Below is a small trained network, with its code and all its weights. Each question gives an input and a class and asks what happens when units are switched off, that is, made to give their printed mean instead of their output.

import numpy as np


def w(rows, s, z=0):
    codes = np.array(rows[::2]) - 128.0
    scale = np.full(codes.shape[1], s)
    scale[-1] = z or s
    return codes * scale


def f(y):
    return y / 2 * (1 + np.tanh(0.7978845608 * (y + 0.044715 * y**3)))


def log_softmax(a):
    a = a - a.max(-1, keepdims=True)
    return a - np.log(np.exp(a).sum(-1, keepdims=True))


def net(x, mask):
    res = np.array(x, float).reshape(1, 8) / 4 @ E
    y = f(res @ A[0][:, :-1].T + A[0][:, -1])
    res = res + np.where(mask, y, B[0][:, -1]) @ B[0][:, :-1]
    return log_softmax(res[-1] @ U[:, :-1].T + U[:, -1])


A, B = {}, {}
E = w([
[130,127,128],'x0',
[129,127,129],'x1',
[231,165,108],'x2',
[129,129,127],'x3',
[127,128,128],'x4',
[110,88,2],'x5',
[166,54,152],'x6',
[128,127,128],'x7',
],0.0065)
A[0] = w([
[123,108,70,66],'neuron 0',
[128,154,194,39],'neuron 1',
[200,153,107,87],'neuron 2',
[135,151,122,14],'neuron 3',
[120,104,42,45],'neuron 4',
[157,128,120,6],'neuron 5',
[121,104,81,31],'neuron 6',
[208,156,102,49],'neuron 7',
[71,93,149,54],'neuron 8',
[171,125,121,81],'neuron 9',
[171,128,120,85],'neuron 10',
[18,79,151,70],'neuron 11',
[105,193,114,114],'neuron 12',
[150,168,108,28],'neuron 13',
[115,127,69,22],'neuron 14',
[171,40,152,88],'neuron 15',
[122,116,75,14],'neuron 16',
[128,155,194,45],'neuron 17',
[121,100,37,29],'neuron 18',
[124,159,194,58],'neuron 19',
[78,119,151,19],'neuron 20',
[77,252,86,13],'neuron 21',
[110,145,200,8],'neuron 22',
[191,1,154,39],'neuron 23',
[142,98,132,14],'neuron 24',
[139,27,143,3],'neuron 25',
[220,160,97,43],'neuron 26',
[88,229,103,92],'neuron 27',
[126,152,201,58],'neuron 28',
[124,166,191,41],'neuron 29',
[123,155,174,92],'neuron 30',
[129,159,143,15],'neuron 31',
[134,153,171,12],'neuron 32',
[110,108,128,25],'neuron 33',
],0.01,0.0052)
B[0] = w([
[181,124,153,151],'neuron 0',
[175,112,144,137],'neuron 1',
[118,187,146,168],'neuron 2',
[99,104,210,38],'neuron 3',
[222,124,157,211],'neuron 4',
[100,119,209,40],'neuron 5',
[175,126,182,98],'neuron 6',
[117,188,155,147],'neuron 7',
[117,169,167,113],'neuron 8',
[109,141,148,96],'neuron 9',
[111,144,147,101],'neuron 10',
[142,252,161,249],'neuron 11',
[92,90,143,172],'neuron 12',
[94,126,190,64],'neuron 13',
[170,86,184,107],'neuron 14',
[88,74,141,155],'neuron 15',
[173,100,194,91],'neuron 16',
[177,114,139,143],'neuron 17',
[228,128,160,210],'neuron 18',
[180,114,130,158],'neuron 19',
[131,153,178,69],'neuron 20',
[48,26,185,182],'neuron 21',
[180,135,148,117],'neuron 22',
[59,40,167,174],'neuron 23',
[93,101,199,39],'neuron 24',
[57,86,203,96],'neuron 25',
[111,199,160,169],'neuron 26',
[64,58,157,215],'neuron 27',
[192,121,123,169],'neuron 28',
[172,106,139,142],'neuron 29',
[159,116,129,145],'neuron 30',
[121,102,188,48],'neuron 31',
[157,111,177,76],'neuron 32',
[127,128,206,44],'neuron 33',
],0.031,0.0017)
U = w([
[171,75,67,255],'0',
[254,42,111,42],'1',
[159,80,56,185],'2',
[157,80,62,183],'3',
[120,178,149,44],'4',
[104,1,127,88],'5',
[170,77,40,75],'6',
],0.0067,0.0073)

Each question gives the input, the list of numbers given to net, and the class t.
The units are the neurons (one row each of A and B). Each row of codes is followed by its name. A weight is (code - 128) times the scale printed after its matrix; where a second scale follows, it is the last column's (A, B and U).
mask holds one flag per neuron, in row order. A switched-off neuron (its flag False) gives its mean, the last column of its row in B, instead of its output. The means were averaged over made-up inputs and are rounded, as every weight is.
A unit's drop is (log p(t) with every unit on - log p(t) with that unit switched off) / (log p(t) with every unit on - log p(t) with every unit switched off).
The circuit of an input: a set's keep is (log p(t) with only the set's units on - log p(t) with every unit switched off) / (log p(t) with every unit on - log p(t) with every unit switched off). Starting from the 12 units with the biggest drops (on a tie, the unit counted first), units are removed one at a time, each time the one whose removal leaves the highest keep (on an exact tie, the one counted first), for as long as the keep stays at least 0.8.
circuit, biggest first: the units of the circuit, biggest drop first
unit that matters most: the unit with the biggest drop
top k neurons: the k neurons with the biggest drops, biggest first
drop of u: that unit's drop, to one decimal
input [-3,8,8,-7,3,4,0,3], class 4: unit that matters most => neuron 26
input [3,2,5,7,7,7,-8,0], class 5: circuit, biggest first => [neuron 21; neuron 27]
input [1,-7,-7,4,-2,-5,-1,-3], class 4: top 2 neurons => [neuron 11; neuron 8]
input [4,2,8,7,3,-6,8,3], class 4: circuit, biggest first => [neuron 26; neuron 2]
input [6,-7,7,6,-4,7,1,2], class 1: circuit, biggest first => [neuron 18; neuron 4]
input [-6,0,-7,-4,3,1,-4,-2], class 4: top 2 neurons => [neuron 11; neuron 8]
input [-6,-5,0,-4,2,-4,7,2], class 5: circuit, biggest first => [neuron 23; neuron 15]
input [-3,-2,-3,-3,-6,7,8,-2], class 5: top 2 neurons => [neuron 23; neuron 25]
input [1,6,8,2,0,6,-8,1], class 4: circuit, biggest first => [neuron 26; neuron 7]
input [6,2,-8,7,-6,-5,-8,0], class 4: top 3 neurons => [neuron 11; neuron 8; neuron 20]
input [-1,-4,-3,4,4,-5,8,-7], class 5: top 3 neurons => [neuron 23; neuron 15; neuron 25]
input [1,3,7,4,0,1,-8,5], class 5: top 2 neurons => [neuron 21; neuron 27]
input [-1,-2,-4,-6,1,-2,-7,7], class 5: top 3 neurons => [neuron 21; neuron 27; neuron 12]
input [4,3,4,2,1,5,6,8], class 5: circuit, biggest first => [neuron 23]
input [5,1,-5,-6,-1,3,8,-2], class 5: top 2 neurons => [neuron 23; neuron 25]
input [6,2,-6,5,2,6,6,4], class 1: top 2 neurons => [neuron 18; neuron 4]
input [-7,-4,0,-6,5,-3,-8,3], class 5: top 2 neurons => [neuron 21; neuron 27]
input [0,-1,-5,-1,-3,0,-7,-2], class 5: top 3 neurons => [neuron 21; neuron 27; neuron 12]
input [-5,4,-3,1,1,-4,8,0], class 5: drop of neuron 23 => 0.6
input [-1,-8,8,1,3,-3,3,-7], class 4: drop of neuron 7 => 0.2
input [-2,3,-8,-3,-6,-1,7,-3], class 4: drop of neuron 11 => 0.9
input [4,4,7,-6,6,-1,-4,0], class 4: unit that matters most => neuron 26
